Below are the code and all the weights of a small trained network. Each question names an input and a class and asks about switching units off, where a switched-off unit gives its printed mean instead of its output.

import numpy as np


def w(rows, s, z=0):
    codes = np.array(rows[::2]) - 128.0
    scale = np.full(codes.shape[1], s)
    scale[-1] = z or s
    return codes * scale


def f(y):
    return np.maximum(y, 0)


def log_softmax(a):
    a = a - a.max(-1, keepdims=True)
    return a - np.log(np.exp(a).sum(-1, keepdims=True))


def net(x, mask):
    res = np.array(x, float).reshape(1, 5) / 4 @ E
    y = f(res @ A[0][:, :-1].T + A[0][:, -1])
    res = res + np.where(mask, y, B[0][:, -1]) @ B[0][:, :-1]
    return log_softmax(res[-1] @ U[:, :-1].T + U[:, -1])


A, B = {}, {}
E = w([
[107,217,91,94,15,93,188,149,137,166,137],'x0',
[12,147,151,67,124,172,22,62,143,138,201],'x1',
[104,84,201,63,90,80,247,27,114,26,214],'x2',
[125,106,141,242,41,39,2,74,178,110,57],'x3',
[150,201,11,148,182,68,120,95,86,96,165],'x4',
],0.011)
A[0] = w([
[90,164,167,105,133,153,59,76,166,129,208,3],'N0',
[143,195,108,88,36,79,159,130,153,171,149,118],'N1',
[198,120,141,165,139,92,196,123,135,105,97,2],'N2',
[118,116,132,179,102,63,95,69,192,108,77,62],'N3',
[155,94,124,162,124,131,167,152,132,126,88,16],'N4',
[152,116,161,113,184,117,122,120,138,93,129,110],'N5',
[109,88,153,107,121,81,178,73,114,59,143,70],'N6',
[160,196,81,112,162,57,80,91,95,66,182,9],'N7',
[150,81,133,162,170,123,104,101,111,109,148,54],'N8',
[130,107,247,102,82,155,121,150,180,149,121,6],'N9',
],0.013,0.0051)
B[0] = w([
[66,86,30,120,56,74,167,108,155,143,134,230],'N0',
[131,120,137,121,163,190,63,68,154,20,113,231],'N1',
[35,57,50,132,63,63,148,118,128,148,167,205],'N2',
[115,145,146,16,255,153,185,113,145,147,171,248],'N3',
[83,121,83,108,126,93,116,81,164,139,99,178],'N4',
[103,115,164,136,115,214,127,66,145,57,135,176],'N5',
[133,193,76,114,223,131,25,232,93,188,30,248],'N6',
[201,131,195,199,86,91,185,43,71,164,109,237],'N7',
[160,69,148,148,121,154,109,150,205,57,107,181],'N8',
[197,134,182,180,145,74,172,27,56,140,41,214],'N9',
],0.009,0.017)
U = w([
[44,86,81,124,90,77,153,100,139,153,124,72],'0',
[194,129,163,169,133,88,181,86,93,147,108,179],'1',
[130,166,93,148,182,131,43,152,138,203,86,189],'2',
[117,136,136,48,206,171,245,119,113,134,176,211],'3',
[123,88,146,143,135,157,96,98,157,8,118,81],'4',
[139,143,126,125,155,98,119,130,130,115,140,175],'5',
[101,143,155,134,85,112,123,178,147,153,159,3],'6',
],0.013,0.0049)

Each question gives the input, the list of numbers given to net, and the class t.
The units are the neurons (one row each of A and B). Each row of codes is followed by its name. A weight is (code - 128) times the scale printed after its matrix; where a second scale follows, it is the last column's (A, B and U).
mask holds one flag per neuron, in row order. A switched-off neuron (its flag False) gives its mean, the last column of its row in B, instead of its output. The means were averaged over made-up inputs and are rounded, as every weight is.
A unit's drop is (log p(t) with every unit on - log p(t) with that unit switched off) / (log p(t) with every unit on - log p(t) with every unit switched off).
The circuit of an input: a set's keep is (log p(t) with only the set's units on - log p(t) with every unit switched off) / (log p(t) with every unit on - log p(t) with every unit switched off). Starting from all 10 units, units are removed one at a time, each time the one whose removal leaves the highest keep (on an exact tie, the one counted first), for as long as the keep stays at least 0.8.
units of the circuit, in order: the units of the circuit, biggest drop first
unit that matters most: the unit with the biggest drop
top k neurons: the k neurons with the biggest drops, biggest first
drop of u: that unit's drop, to one decimal
input [-6,3,-7,7,7], class 1: unit that matters most => N7
input [-7,6,-2,-5,-4], class 4: top 2 neurons => N3, N2
input [3,7,-5,0,4], class 0: top 2 neurons => N6, N0
input [-8,0,8,1,1], class 2: top 2 neurons => N6, N1
input [7,-4,-4,-5,-3], class 4: units of the circuit, in order => N1, N3
input [-5,2,3,-5,5], class 1: top 2 neurons => N3, N7
input [-1,5,-7,-2,-7], class 1: top 2 neurons => N9, N6
input [-7,4,-6,-4,2], class 4: top 2 neurons => N6, N3
input [-7,-1,-5,-4,4], class 4: units of the circuit, in order => N6, N8
input [-6,-7,0,-7,-3], class 0: units of the circuit, in order => N2, N3
input [-7,-8,-6,-8,5], class 0: top 2 neurons => N2, N3
input [0,-1,-5,-6,8], class 1: top 3 neurons => N7, N3, N6
input [-1,7,-4,-7,3], class 0: top 2 neurons => N3, N0
input [8,8,-3,-5,8], class 0: top 2 neurons => N0, N9
input [3,-8,4,-8,-3], class 0: units of the circuit, in order => N2
input [6,1,-5,5,7], class 1: top 2 neurons => N7, N6
input [-2,8,6,2,-3], class 0: drop of N0 => 6.4
input [6,5,5,8,-7], class 3: drop of N3 => 1.5
input [2,-6,8,-6,5], class 2: drop of N3 => 0.1
input [-8,4,-3,6,6], class 4: unit that matters most => N8
